Below is a small trained network, with its code and all its weights. Each question gives an input and a class and asks what happens when units are switched off, that is, made to give their printed mean instead of their output.

import numpy as np


def w(rows, s, z=0):
    codes = np.array(rows[::2]) - 128.0
    scale = np.full(codes.shape[1], s)
    scale[-1] = z or s
    return codes * scale


def f(y):
    return y / 2 * (1 + np.tanh(0.7978845608 * (y + 0.044715 * y**3)))


def log_softmax(a):
    a = a - a.max(-1, keepdims=True)
    return a - np.log(np.exp(a).sum(-1, keepdims=True))


def net(x, mask):
    res = np.array(x, float).reshape(1, 4) / 4 @ E
    y = f(res @ A[0][:, :-1].T + A[0][:, -1])
    res = res + np.where(mask, y, B[0][:, -1]) @ B[0][:, :-1]
    return log_softmax(res[-1] @ U[:, :-1].T + U[:, -1])


A, B = {}, {}
E = w([
[113,2,151,54,33,151,127,90,122],'x0',
[230,144,109,92,129,238,70,102,76],'x1',
[43,177,138,86,78,162,158,242,90],'x2',
[72,89,111,186,109,219,67,108,168],'x3',
],0.012)
A[0] = w([
[146,165,123,211,222,93,99,123,130,76],'N1',
[55,136,114,199,90,137,64,108,196,85],'N2',
[132,88,57,165,81,13,138,134,163,8],'N3',
[111,116,153,196,118,91,57,37,145,50],'N4',
[22,136,101,140,116,31,159,117,188,48],'N5',
[125,135,132,152,60,43,172,128,193,2],'N6',
[122,236,95,158,188,106,142,96,168,41],'N7',
[170,129,174,97,119,73,242,173,110,85],'N8',
[130,40,200,49,76,133,154,53,123,43],'N9',
[186,114,212,96,162,36,230,86,106,80],'N10',
[100,118,133,219,77,171,77,79,171,76],'N11',
[210,142,109,42,158,93,114,92,59,135],'N12',
[149,57,124,65,67,55,108,90,201,27],'N13',
[191,96,183,162,177,93,167,2,132,45],'N14',
],0.0092,0.0044)
B[0] = w([
[148,166,95,110,71,131,194,136,188,229],'N1',
[60,101,78,42,216,132,118,132,109,215],'N2',
[163,167,94,231,107,158,56,142,100,187],'N3',
[108,118,150,110,127,193,110,162,82,194],'N4',
[199,177,124,168,64,156,68,112,53,248],'N5',
[243,159,73,189,106,159,113,121,116,188],'N6',
[144,118,115,86,139,85,139,177,234,221],'N7',
[59,76,133,21,204,90,110,120,93,216],'N8',
[191,203,113,58,119,106,147,156,243,246],'N9',
[59,77,88,65,230,139,67,111,113,232],'N10',
[101,69,85,101,198,105,96,96,108,211],'N11',
[126,95,120,233,140,83,53,90,92,228],'N12',
[128,151,112,121,145,145,181,179,222,214],'N13',
[53,102,254,117,61,233,200,193,65,236],'N14',
],0.0097,0.011)
U = w([
[68,56,76,120,192,92,81,65,153,87],'0',
[197,141,104,107,101,74,232,167,255,3],'1',
[252,137,98,159,87,170,54,77,88,210],'2',
[62,134,199,91,55,146,207,215,55,206],'3',
],0.011,0.0056)

Each question gives the input, the list of numbers given to net, and the class t.
The units are the neurons (one row each of A and B). Each row of codes is followed by its name. A weight is (code - 128) times the scale printed after its matrix; where a second scale follows, it is the last column's (A, B and U).
mask holds one flag per neuron, in row order. A switched-off neuron (its flag False) gives its mean, the last column of its row in B, instead of its output. The means were averaged over made-up inputs and are rounded, as every weight is.
A unit's drop is (log p(t) with every unit on - log p(t) with that unit switched off) / (log p(t) with every unit on - log p(t) with every unit switched off).
The circuit of an input: a set's keep is (log p(t) with only the set's units on - log p(t) with every unit switched off) / (log p(t) with every unit on - log p(t) with every unit switched off). Starting from the 12 units with the biggest drops (on a tie, the unit counted first), units are removed one at a time, each time the one whose removal leaves the highest keep (on an exact tie, the one counted first), for as long as the keep stays at least 0.8.
circuit, biggest first: the units of the circuit, biggest drop first
top k neurons: the k neurons with the biggest drops, biggest first
drop of u: that unit's drop, to one decimal
input [6,-2,1,5], class 1: circuit, biggest first : [N9]
input [-4,5,-4,6], class 0: top 2 neurons : [N11, N5]
input [-5,-7,-6,3], class 2: top 2 neurons : [N5, N3]
input [4,-8,7,-7], class 2: top 3 neurons : [N5, N6, N3]
input [2,-5,3,-6], class 0: top 3 neurons : [N8, N10, N14]
input [-4,-4,4,0], class 1: top 2 neurons : [N14, N7]
input [-6,6,4,0], class 1: top 4 neurons : [N5, N7, N14, N3]
input [3,4,4,1], class 2: top 2 neurons : [N14, N8]
input [6,-6,-2,-1], class 1: top 2 neurons : [N13, N9]
input [-8,5,6,-6], class 1: top 2 neurons : [N7, N14]
input [5,0,8,-8], class 0: circuit, biggest first : [N14, N8]
input [0,2,2,-3], class 0: circuit, biggest first : [N14, N5]
input [-7,-7,3,-8], class 0: top 3 neurons : [N10, N8, N9]
input [3,-2,3,6], class 0: circuit, biggest first : [N14]
input [-6,-7,-2,-4], class 2: top 3 neurons : [N5, N3, N6]
input [-2,-7,5,-5], class 2: top 2 neurons : [N5, N6]
input [6,1,-8,5], class 3: top 2 neurons : [N14, N4]
input [-6,-7,-4,-5], class 2: top 3 neurons : [N5, N3, N6]
input [-3,-8,6,6], class 2: drop of N5 : 0.8
input [-2,-6,5,-2], class 2: drop of N14 : 0.2
input [5,7,3,8], class 0: circuit, biggest first : [N11]
input [8,-6,-4,2], class 1: drop of N13 : 1.1
input [2,-7,6,2], class 2: drop of N6 : 0.1
